Facts:
nitom: Ψ g; β h
tragum: Ψ a; β i
kisor: Ψ c; β i
drisekil: Ψ g; β k
stabun: Ψ g; β h
traklus: Ψ a; β j
gudeskir: Ξ trotron skeran; Ψ a; β l
repam: Ψ a; β h
zamer: Ψ d; β h
gifelen: Ψ f; β l
koden: Ψ f; β k
resti: Ψ a; β h
laplan: Ξ gatrirem grulim; Ψ a; β j
klebri: Ξ resti guflis sigrem nelorur; Ψ c; β h
gopla: Ψ b; β h
nidril: Ψ b; β k
flakli: Ψ g; β m
mezil: Ξ fuplus treste; Ψ b; β h
skini: Ξ baroklos; Ψ d; β l
puplun: Ψ b; β k
droran: Ψ a; β i
triskur: Ψ d; β i
lusu: Ψ a; β j
gogi: Ψ f; β l
fuplus: Ψ a; β i
stoplel: Ξ flakli dibin sager; Ψ a; β m
pura: Ξ brifon plusar tragum; Ψ b; β j
pegum: Ψ a; β m
baroklos: Ψ e; β i
trotron: Ψ c; β h
dretim: Ψ f; β m
kiplur: Ξ nisas klutuk drisekil; Ψ b; β j
todus: Ψ d; β h
klival: Ξ trukli basem tragum; Ψ a; β i
fesis: Ψ a; β k
lifo: Ξ dadomin; Ψ g; β i
gigis: Ξ stabru dibin kuzos; Ψ a; β j
boklem: Ξ gases; Ψ b; β h
bakikur: Ψ e; β h
gatrirem: Ψ c; β h
gratrinus: Ψ a; β l
drafu: Ψ d; β m
stiflor: Ξ droran; Ψ a; β i
katem: Ψ b; β h
roskon: Ξ brastimul drafu mesker; Ψ b; β l
nagal: Ψ a; β m
nelorur: Ψ f; β j
tofe: Ψ a; β h
sezas: Ψ c; β l
fidoklir: Ξ gratrinus basem fafil; Ψ c; β k
brastimul: Ψ e; β j
sidal: Ψ g; β h
stutos: Ψ a; β h
fefolin: Ξ desadror fafil lusu sastor; Ψ b; β j
brifon: Ψ a; β k
stigutrol: Ψ e; β l
plusar: Ψ e; β h
flupam: Ξ kupasak nagal trerok katem stabun bomak; Ψ c; β h
vola: Ψ b; β j
vaskal: Ψ a; β h
trukli: Ψ c; β l
vople: Ψ e; β m
treste: Ψ d; β h
mobrak: Ψ a; β h
fafil: Ψ a; β k
trerok: Ψ c; β j
skeran: Ψ g; β h
sazul: Ψ g; β i
gepo: Ξ vusam sezas guflis stezos; Ψ c; β k
sastor: Ψ b; β k
sigrem: Ψ e; β i
stezos: Ψ e; β h
goplu: Ψ a; β l
zuflir: Ξ todus; Ψ c; β h
stabru: Ψ f; β h
trustun: Ψ d; β h
fovan: Ψ b; β k
klekun: Ξ trotron nidril vople; Ψ a; β h
kuzos: Ψ c; β h
nisas: Ψ a; β j
zubra: Ξ sazul trustun nagal sigrem stoga todus treste pletedros; Ψ c; β m
luflam: Ψ b; β m
zoneres: Ξ brifon baroklos treste; Ψ e; β m
bapok: Ξ stutos grelu nidril koden; Ψ b; β k
kupasak: Ψ a; β h
stomul: Ξ trotron dretim gratrinus; Ψ a; β i
skipos: Ξ fesis; Ψ f; β i
pestu: Ψ a; β i
luval: Ξ pegum triskur; Ψ a; β i
mesker: Ψ c; β j
vusam: Ψ a; β h
guflis: Ψ d; β m
pletedros: Ψ c; β m
kostakom: Ψ f; β j
desadror: Ψ d; β h
riste: Ψ b; β k
grulim: Ψ a; β k
vitun: Ξ bakikur kupasak fafil fovan; Ψ f; β l
tesketon: Ξ traklus lusu stigutrol vola; Ψ a; β i
danok: Ξ plusar zamer; Ψ a; β h
klevikla: Ξ pegum; Ψ d; β h
sofim: Ξ sidal gogi; Ψ d; β i
pedas: Ψ g; β i
staner: Ξ goplu resti staklo fesis klutrar; Ψ a; β i
klutrar: Ψ g; β i
litriskam: Ξ pedas riste repam vaskal driklor muklur mobrak; Ψ d; β i
giplam: Ψ e; β l
dibin: Ψ c; β h
breples: Ξ gopla sager; Ψ a; β h
stoga: Ψ f; β h
bomak: Ψ a; β m
fuste: Ξ tofe; Ψ a; β h
stubapil: Ψ b; β i
todruk: Ξ katem guflis; Ψ c; β i
brusko: Ξ flakli fuplus stoga gatrirem pestu; Ψ g; β h
dadomin: Ψ b; β h
sager: Ψ a; β l
basem: Ψ e; β i
gases: Ψ b; β l
grelu: Ψ f; β m
mitar: Ξ pedas stubapil gifelen; Ψ e; β h
staklo: Ψ b; β h
klutuk: Ψ d; β h
muklur: Ψ c; β h
driklor: Ψ g; β j

Known rows:
bakikur: [  3  16   5   0  -5  -6   3   2  -1  -4 -11   9  10   5   6 -20 -15  13
   7  -6 -10  16  -5  -5  13   4   0  12  -9 -11]
danok: [  2   4  14  22   0  12  -1   7  17   1  19 -11   4   6  -3  -2  34  18
  10   1  -9   9  -3  -6 -17  -7 -18  -3  -8  -2]
kisor: [  0   8   0  -6  -3 -28 -10   4 -12   3   9   3  -6 -16  -4   1   2   3
  -4  13   3  -1   2   5 -20  -7   2  -3  23   3]
vaskal: [  1 -12  11  20  -9  11  -5  10  16   4  11  24   5   5  -3  -7  25  -5
  -9 -23   9  11   4  18   2 -17 -15   1   4  -4]
trustun: [-17  15  -4  13  -7  -8   2   0  15   1 -21   0  13  -3   1   2   8   8
   2  -1 -16  16  -9   5   2  15  -1   7  17 -11]
nisas: [  0 -11   9  13   2   5 -13  14  12   7   4  -1  -1   1   0 -12  22  -5
   9 -15  -8   8  -7  12  -9  -9  -9 -10 -11   7]
gopla: [-14  11  -5  11  -1 -11  -8   4   3  -7   5  -5 -16   5   3 -15  -7   1
   5 -17 -15   5   9  17  10   2 -15   4  -9   1]
todus: [-18  16  -3  12  -6  -8   0   1  15   1 -22   1  13  -5   4   0   7   6
   0  -3 -16  15  -9   6   3  16   0   6  19 -12]
dibin: [-17   6   0   6   4 -33 -21  -2 -16   5   0  -1  -9 -16  -2   8 -10  -9
 -10   9 -10  -7  10  10  -5  -1  -5   5  21   8]
muklur: [ -1   6   3  -4 -13 -23  -7   5 -14   3  15  26   0 -14  -2   0   6  -5
 -22   4  17   3  13  12 -13 -15  -2   4  35  -3]
staklo: [-10  15  -4   6  -2  -9   6  17   6  -6  -6   1 -11   5   7 -21   3  13
  16 -14  -2  12 -12  28  -6 -12  -3  -6   0  -7]
gifelen: [ -2  11   9  -3 -15  -7   1   7 -17   8   9  18  -2   7   5 -14  -3  -6
 -18  -3  20   1  12   9  -7 -21  -6  14  12   0]
luflam: [ -3  12  -3   2  -5  -6   1   9   5 -10  11   0 -11   7   3 -21   4   8
  10 -13  -5  10   4  13   0  -7  -9  -3  -8  -3]
kuzos: [-14   6  -1   1   1 -32 -19   0 -16   5   3  -3 -10 -16  -4   8  -7  -6
  -9  10  -6  -6  11   9  -6  -1  -4   4  20  10]
sager: [-16 -10   8  29   6   2 -18   5  11   6  -3  -6  -3   3  -2   1  10  -8
   3 -17 -18   1   0  18   8  -1 -18   1  -9   6]
drafu: [  0   4  -8 -10  -7  -9  -5   5  13   3 -10  -3   6  -6   1 -14  15  -7
   2  -6 -13  14  -3   0  -7  19   5  -9   8  -1]
mezil: [-15  24  -3  18  -5  -4   6   2   9 -14  14 -14  -9  11  -2  -6   8  23
  13  -3 -10   7   4  10   1   0 -20   8  -2  -9]
pestu: [-18  -3   9  36   6   4 -11   5  14   5  -2  -7  -1   4  -2   4  13   4
   4 -11 -17   4  -5  17   6  -4 -20   5  -4   1]

Rows:
No name comes twice in this set of rows, the named rows included.
[  8  10 -10 -12 -25   0  17   2   9  -4  16   7   2  18  -4 -14   8   6
  -5 -13  14   9  10   3   3   0 -11  13  10  -6]  mitar
[ -6  20   1   2  -7  -2   1   1  15   2  -6  -2  10  -7  11  -6  24   0
  -1   5 -16  21   1 -13 -13  21   0  -4   7 -11]  zamer
[ -4  11   1  -3  -7 -30  -1   5 -11  -1   2   4   1 -11 -16   9  -5  27
   6  20   8   0 -14  14 -17 -15   2   5  32  -1]  todruk
[-22  21  -1  16  -4  -6  -1  -1  14   3 -19  -2  13  -5  10   1  12   2
  -2   1 -19  19  -3   1  -1  19  -3   6  15 -13]  treste
[ -7  19  -4   3 -11  -4   6  -3  18  -3   0 -11   9   0  -1   1  23  11
   3   7 -14  15   0 -12 -11  19  -6   4  14 -11]  skini
[ -6  16   3  -7 -12 -13   6  11 -16  10  -6  -8  -7   8  -3 -11  -3  16
   8  11  14  -6 -12  13 -19 -22   1   8   9   7]  skipos
[-20  -1  12  39   7   6 -11   5  11   7  -5  -4   1   3   3   4  15   3
   4 -11 -16   7  -6  14   3  -3 -20   3  -5   0]  fuplus
[  0  12   2  -2  -8 -28  -1  -2  -9  -5   9   1   4 -10 -22  12  -5  32
   7  22   4   0 -11   6 -13 -12  -3  12  29  -3]  flupam
[ -9  -7   5  26   0   4  -6   2  16   1   9 -14  -3  10 -14   6  19  12
  10  -9 -11  -1  -4  10   2  -5 -22   6  -4   4]  laplan
[ -3  13  10  -9  -7 -12  -5  10 -21  13   0  -2  -7   4   6 -16  -6  -2
  -2   6   5  -2   3   4 -14 -14  -1   6   0   9]  gogi
[-15  11   5   4  -3 -17 -10   1 -22  11  -3 -11 -10   7   3  -6 -16  -5
  -5   3  -1 -10   8   7   0  -8  -7  15  -1  13]  stabru
[ 15  11   8  -3  -5  -8   0   2   2 -20  23   4   0   8 -12 -18  -7  30
  18  -4  -9  14   2  -5   7  -6  -9   7 -17  -5]  fefolin
[-10  10   2  -2  -1 -28  -7   9 -14   5  -8  10  -1 -18  -3   3  -4  12
   1  14   8   2 -13  20 -18 -15   6   0  32  -2]  sezas

Now the same nodes, written a new way:
Known rows:
klekun: [ 10  -2  -4   1   1   1   5  11  -9   5  -2  -5 -17   1   4  -3   0   1
   3  35  -3   9  -6   9   5   9  -9  -1  -1  -8  -6   2  15   7  18  10
  -2   3]
goplu: [ -1  -1  -3   2  -6   5   6   1  -4   1   0  -4  -2   3   7  -6  -4  -1
   3  22  -2   0   0  10   0   6  -5   3  -7 -15   4   0  12   4 -11   3
  -7   3]
fuste: [  1  -3   0   2  -2  -4   5   9  -8   2  -1  -7 -15  -2  10   3  -3   0
   5  17  -2   1  -8  10   4   9   0   3  -5  -9   0   4  13   5  -3   5
  -6   2]
klival: [  0   0   5  -1  -4  -5   8   7  -9   2   5  -8  -7  -1  10   3  -3   0
   5  18  -1   0 -16   8   9   5  -1   1  -2  -7  -1   5  15   7 -11   5
 -12  -1]
sager: [ -5  -1  -4   2  -5  17   6   2   1   3  -2  -3  -8   0   7  -4  -4  -2
   6  17   2   2   0  10  -1   3  -4   8  -9 -16   4   3  11   1 -11   3
 -16   3]
tragum: [ -3   1  -1   0  -7   5   8  -1  -6   1   5  -5   1   1   7  -6  -5   0
   4  23  -2  -1  -6   9   3   6  -5   1  -4 -13   3   1  14   7 -17   3
 -12  -1]
sastor: [  0   0   4  -3   2   4  -1  -6  14   0   4   3  -1  -2  -4   3   8  -4
  -7 -18  -1   1   5  -2   4  -2  -5   0   2   6   3   0  -8  -4  -8  -4
  15   1]
gopla: [ -1   0   3  -3   2  11  -1  -5  14   1   3   2   2  -5  -5   2   6  -4
  -5 -15   1   3   9  -2   1  -1  -6   2  -1   7   4   2  -9  -4  -4  -7
  12   1]
nidril: [ 5  0  1 -3  4  7 -1 -4 11  2  3  2  0 -3 -7 -2  8 -3 -7 -6 -1  5 10 -2
  1  1 -9 -2  2  8  1  0 -8 -3  5 -4 18  1]
staklo: [  0   0   3  -2   1   6  -1  -5  11   0   4   1   7  -3  -5   0   6  -3
  -7 -13   0   2   9  -1   0   0  -6   0  -1   7   4   0  -8  -3  -5  -7
  17   1]
riste: [  1   0   3  -3   2   5  -1  -6  12   0   4   2   3  -4  -5   1   6  -3
  -6 -14   0   2   8  -1   1   1  -6   0   0   7   4   0  -9  -3  -5  -6
  16   1]
fidoklir: [  2   5   9  -6  12 -12  -4   4   5   0   5   1   2   2  -6  14   4  -2
  -8 -35   0  -2 -10 -16   9 -18   3  -2  12  14  -7   0  -9  -3   9   2
   4   1]
kisor: [  1   4  -1  -2   9   2  -5  -5   4  -2   3   3  12   0 -10   2  -2  -1
  -5 -27   1  -1   8 -12  -3 -12   1  -1   4   8  -2  -2 -13  -4   9  -5
   8   1]
stezos: [  0   2 -12  -1 -13  -7   3   0 -11   1   3   4   3  -2   5   2  -1  -2
  -4  14  -3   7   7  -2   2   9  -3   5 -10 -10   8  -2   3   1 -32   2
   8  16]
sigrem: [  1   2 -13   0 -13  -8   3   0 -12   0   2   5  -4  -2   6   2   0  -1
  -3   9  -3   7   8  -1   2  10  -2   5 -11 -10   8  -1   3   1 -31   2
  10  17]
vitun: [  1   1  14  -2  17 -10  -1   4   8  -3   0  -8   0   8   2   8  -1  -3
   3 -27   2  -9  -9  -2   6 -21   4  -2   8   4 -11   1   6  -2  24   6
  -1  -6]
stoga: [  2   1   2   0  15   5  -2  -4   8  -5  -2  -3   0   6  -3  -5  -5  -2
   7 -21   3  -7   9   1  -5 -16   0   0   2  -2  -9  -1   2  -2  25   1
   1  -6]
driklor: [ -7   0  -5   2 -10   6  -4  -1  -5   1  -2  10   8   2  -4   2   5   5
  -4   9   1   1  -6  -4  -4   6   7  -4   2   2   4  -4  -7  -1 -11  -1
 -11   0]

Rows:
No name comes twice in this set of rows, the named rows included.
[ -2   5  -9  -3 -13  -7   5  -1  -9   3   6   6  -1  -1   5   6   0  -2
  -4  14  -3   6  -2  -4   9   5  -3   4  -6  -9   7  -1   6   2 -39   4
  -1  15]  basem
[  1  -1   3   0  -4  -3   7   7 -12   3   5 -10  -3  -5   9   0  -7   1
   7  21  -1   1 -10   9   4   9  -1   1  -5  -6   0   5  14   8  -8   2
 -11  -2]  danok
[ -1   5 -10  -2 -13  -4   6  -2 -16   3   9   3  10  -7   4   1  -5   0
   0  18  -1   7   3  -2   4  10  -4   3 -10  -6   7   1   5   5 -37  -1
  -2  11]  plusar
[ -1   4 -11  -2 -12  -7   4  -1  -8   2   3   7  -4  -1   5   5   0  -3
  -3  11  -2   7   3  -3   6   7  -2   6  -8 -11   7  -2   4   1 -36   4
   3  16]  bakikur
[  4  -5  13   4   8 -24 -10   0   2   0 -11  -2  14  -5  -5   6 -10   3
   1  24   3  -7 -10  -2   1   3  14  -8  13  16  -2  -3 -10  -6  35  -5
 -16 -29]  klevikla
[ -5  -5  14   5  -5  -7  -7   0   4  -5  -7  -2  25  10  -2 -14   3   7
  -5  -8   1  -9  -4  -4 -15 -10   7  -8  10  14   0  -5  -8  -6  22  -3
   0 -11]  guflis
[  0   0  -5   0  -6   3   8  -3  -9   0   3  -3 -10   0   6  -8  -5   1
   8  21  -2  -1  -3  10   2  10  -3   0  -5 -13   1   2  12   8 -16   2
  -8  -2]  brifon
[  6  -2   5  -3   7   0  -2   3   7   3   3  -1  -5  -8  -4   6   8  -2
  -5 -11   0   6   4  -2   4   3  -5  -1   2  14  -3   3  -7  -1  11  -4
  19   0]  bapok
[ -1  -1  -4   2  -7   3   5   1  -4   0   0  -4  -4   4   8  -6  -3  -1
   2  21  -3   0  -1  10  -1   7  -4   3  -7 -16   5  -1  12   3 -11   5
  -4   4]  vusam
[ -1  -2  -2   3  -7   3   5   2  -5   0   0  -6   0   4   8  -7  -4   0
   1  20  -3   0   0  11  -3   7  -4   3  -8 -15   5  -1  13   4 -10   3
  -2   4]  resti
[  3   3 -18  -3 -12 -10   6  -4 -17  -1   5   8 -14  -7   3   0  -1   1
   5  11  -3   6   6  -1   5  16  -1   1  -9  -8   1   1   4   6 -34   1
   8  12]  baroklos
[ -6   0  -6   2 -11   4  -3  -2  -5   0  -3  11   2   3  -4   2   6   5
  -3   5   0   1  -4  -4  -4   7   8  -4   2   1   3  -3  -7  -1 -11  -1
  -9   1]  sazul

Now the same nodes, written a new way:
Known rows:
stoplel: [ -2   4  10   0  22  -7  -5   5  14  -4  -3  -4   6   7  -5   4  -1  -3
  -7 -11   8  -2  15 -10  -7  -2  22   0]
stutos: [ -3   5  27  13   0  -3  -3  -2  -5  -2   6  -4  -6   2  -2  -8  -4  -4
  -3 -11  21  30   8 -12  -8  -3   9  -1]
breples: [ -3   4  14  -1  19  -5  -9   8  10  -3  -5  -3   0   7  -3   1  -2  -4
  -6 -11  10   3  15 -10  -6  -4  18  -1]
laplan: [ -1   6  19   4  15  -5  -3   5  11  -5   0  -5   1   8  -4   4   0  -3
  -5 -10  12   6  12 -11  -6  -2  16   0]
fafil: [ -2   6  42  13   7  -5   4  13  -6  -1  -8   6   3   6  -3  -8  -4  -1
   2 -11  14  39  12 -11   6   2   5   0]
lusu: [  1   4  39   9  12  -5  -7  18  -5  -3  -7   8   0  12  -3  -6  -2   0
   0 -11  13  30  13 -11   6   6   6  -4]
fuste: [ -2   4  24   4   8  -5  -7  13   4  -4   0  -3  -4  14  -3  -3  -2  -4
  -5 -13  18  14  10 -10  -5  -3   3  -2]
staklo: [  0  -5 -18  -9  -4  -4   1  -1  -2  -4   4   6   4  -4  11  -4   4  -5
  -1  22 -11  -7  -5  19   0  -3 -17  -1]
pura: [  6  -6 -21 -11  -3   8  27   3  37  -6  -3   3  -6  11  -1  -5  -2  -6
  -7  29  -5 -15   5  31   6  -3 -15   0]
dadomin: [  3  -6 -18 -10  -3   3  -5  -5   6  -2  -3  16   1   0   6  -8   2  -4
   1  18 -11 -14   7  15   1  -1 -16  -2]
mesker: [ -3   1  -1 -11  -6  -3 -11 -19  -6  -6   7  -6  -5  -6  -2   1   9  -3
  20  -8  -4 -14 -11 -13  20   6  -7  -2]
sofim: [ -2  -7 -18  10  -5  -4  -9   8  13  -3  -7  -2  -4   3  22  -6  -3   6
   5  19 -13 -12  -5   6  -7  -4 -10   0]
trustun: [ -1  -5 -19  18  -4   1   0   0  -1  19  -8   0  21 -12   5   1  -3   7
   7  27 -13  -3  -8  13  -4   0  -9  -1]
klutuk: [ -1  -5 -17  10  -3  -1 -11   5   2   5  -9   3   0   3  19  -8  -1   8
   5  11 -13 -12  -1   2  -4  -4 -13   4]
treste: [  0  -6 -19  26  -2   7  -4   0   2  27  -9   2  24  -9   0   0  -4   9
   4  26 -14 -10  -1  11   2  -2 -14  -1]
brastimul: [ -1  -8 -19  -7  -4   3 -11 -18  -6  -4  -9  -5  -4 -10  -4  -3  21  14
  -7  -4 -12 -12 -14   8  -3  -3 -16  -1]
drisekil: [  0  -7   0  -8  -4  -5  -9  10  -4  -1   4   2  -4  18  -4  -6   1  -4
  -8  -9  11  -6  -5 -13   0  -3   6   4]
stabun: [ -2  -4   0  -7  -3  -5  12   7  -7   7   2   3   5  -3  -4  -1  -2  -7
  -3  -2   1  19 -11  -4   2  -1  17   0]

Rows:
No name comes twice in this set of rows, the named rows included.
[ -2  -7   3 -11  -4  -7  -1   9  -7  -3  18  -5  -4   9  -5  -2   1  -7
  -7  -4  11  10 -13 -13  -3  -3   7   8]  klutrar
[ -2   8  37  21   5  -3   5   6  -4  -1  -4   0  -3   5  -4  -7  -3  -3
  -2 -12  23  36  12 -11  -4  -1   2  -1]  gratrinus
[ -2  -5 -20  16  -6   2  -7  10  -1   9  -8  14   6  -3  19  -7  -3  14
  12   2 -12   0  -2  20   7   2 -11  -1]  desadror
[  1  -6 -18  28  -2  11  -7   8  12  10  -8  -1  -1   6   7  -8  -2  14
   1  17 -11 -11   0  10   4  -1 -15  -1]  zamer
[ -3  -4 -18  -4  -5   4  -7 -17  -8  -4  -6  -4  -6 -12  -3  -1   7  16
  -7  -2 -12 -13 -13  13  -6  -3 -15  -3]  giplam
[ -1  -5 -17  -9  -3   0  11  -6  -5   1  -4  14  19 -13   3  -1  -1  -7
   6  23 -13   6  -4  32   7  -3 -14   1]  katem
[  3  -5 -16 -10  12  -5   9   2  14   0   9  -4   1   7  -3   8  -2  -5
 -10   7  -1 -13  -8 -13  -6  -2  25  -1]  brusko
[  2  -5   4  -5  -4  -6  11   3  -6  12  10  -2   8   1  -3   8  -3  -6
  -6   2   5   7 -10  -8   0  -2  15  -1]  sazul

Now the same nodes, written a new way:
Known rows:
tofe: [  7   3   1   4  26  13   1   2  -5   8  -2 -18   5  12  -6  11   1  19
  24   3 -10  -3  -2  -7  -8   6]
todruk: [ -6  -5   8   9 -40  19  -3   3 -10   4  14   1 -19  -4  13  25   8  -5
 -18  14 -44  11 -22 -33  13   4]
trukli: [ -2 -11   9  -6   7 -11  -4  19 -11  15   3 -13 -10   0   1  14   7  13
 -33   4  -7   3  -6  -3   0   9]
skipos: [ -1 -12   4  22   5  12 -13  -2  13  13  -4  15 -21  26  11   0   6   5
 -10   8 -25  10 -26  -2  12  22]
vaskal: [ 10   5   0   2  28  12   2   4  -5   9  -1 -19   4  12  -5  11   0  20
  25   3 -10  -2   0  -7  -8   4]
laplan: [  9   4   9  19  20  24 -13  -1   3   7   0 -18  22   4  -6  -5  -2  14
  21   9 -14 -12  -2 -11   2   1]
goplu: [  7   4   0   2  25  16   4   1  -6   8  -3 -15   3  15  -3  13   1  21
  24   4 -14  -2  -3  -9  -6   7]
vople: [ 22 -20   8  -7  11   3   1   6   3  20  11  -3 -20   8  -6  12  -4  -6
 -25   2  -3  -7  -6  -4   2  11]
lifo: [  2 -20  17   1  -7  -2  -9  10  -8  13   7  -2  -3  -5  -2   4  12  -1
 -26   4 -19  -4 -11  -4   7   6]
basem: [ 11 -19   8 -14  -1 -14 -16  13  -2  11   7 -16 -18  14  -7   3   0  -3
 -20   5   8  -3 -10  -4  -5  23]
nidril: [ 30 -34  23 -18   3   1   4   2  -2  24  13   2 -21   2 -12   7   0 -20
 -28  -7  -8 -12  -3   3   1  19]
pegum: [ 24   4 -17  33  20   2  -5 -11 -25  12   8  10  12   5 -23   2  27  20
  33 -15  10   2   1 -18  -8 -10]
klevikla: [ 27  -7 -17  38 -25 -23  -5  -5 -27  21  24  12  12  -7 -10  -1  36  13
 -38 -22  16   1  -9 -31  17 -10]
traklus: [  8   5   0   4  27  12  -1   3  -7   7   0 -21   4  11  -7  11   0  17
  25   4  -8  -2  -1  -7  -9   4]
lusu: [  4   7  -2   4  22   8  -6   6  -8   4   1 -28   3   9  -8   8  -2  13
  26   5  -3  -3  -4  -8 -12   7]
triskur: [ 16  -6  -9   5  -6 -16   6   8 -22  22  20 -13  -2  -6   2  12  12  18
 -48 -10   5   0  -1 -18  11   4]
plusar: [ 13 -21  15 -19   3 -18  -8   9   4  22  -3   2 -16  27   1   6   8  14
 -22   2  -4  -4  -4  -2   0  22]
gifelen: [  0  -9  -6  18  26   2 -14   4   5  22   6   0 -26  11   7   8  -4   2
 -11   6  -8  11 -12  10  -6  16]

Rows:
No name comes twice in this set of rows, the named rows included.
[  3  -9   8   4  11   4 -12  12  -8  18  11 -13  -2 -15   4   6  -3  12
 -37   7 -13   0  -1  -4   4   2]  gatrirem
[ 13   2   7   5  34  26  -9  -1  -1   1  -6 -17  17  11  -6 -14  -6  30
  10   6 -15  -3  -1  -6   5  12]  sager
[ -6  -6   6  10 -22   4 -13  12 -10   9  15 -15 -11 -12   5  18   5  -5
 -22  11 -21   4 -13 -19   4   3]  flupam
[  7   7  -2   6  22  14  -2   2  -5  11   5 -20   3   5  -2  15  -2  13
  29   8 -13  -4   2  -9 -12   2]  nagal
[  1  -9   6   0   8  -3  -4  15  -8  20  12 -12 -11 -10   4  17   2   9
 -32   6 -13   2  -1  -5   0   1]  pletedros
[  7 -20  10  10  17   8  25  21   4  10   2  -8 -11  -2 -15  28   3 -14
 -42   0  -8 -14 -17   0  18 -10]  trotron
[  6 -16  12  -9   7  -5  -6  10 -13  21  13  -7 -10 -11   1  13   4   2
 -27   5 -17  -2  -2   0  -4   6]  sazul
[ -2  -6  13  20 -15   3 -20  10   2  32  21 -13   4 -21  16  21   2  -4
 -22  15 -26 -11   4 -13   0 -14]  zubra
[  0 -11  -5  21  27   4  -6   7   8  19   5  -1 -29  11   3  12  -6  -8
 -13   5  -4   6 -16  11  -2  14]  dretim
[  1   2  10  -1  23  -3  -1   6   4  19 -10 -14  11  25   0  18   9  26
  29   4 -13  -9   4  -1 -13   3]  brifon
[ -1  -8  11  17 -11   2 -15  11  -3  19  14 -10   1 -14   5  15   4  -2
 -27  11 -19  -5  -6 -13   5  -6]  zuflir
[ 11  -6  -1  -5  -5 -10   7  13 -11  23  18 -24  -4  -5  14  17   0  14
 -49   0  -5  -3   0 -14   8   6]  trustun
[ 10 -37  42 -30 -24 -33 -17   7   7  27 -12   9  -5  36   0  -2  23   5
 -15  -4 -12 -15  -7   5   2  30]  pura

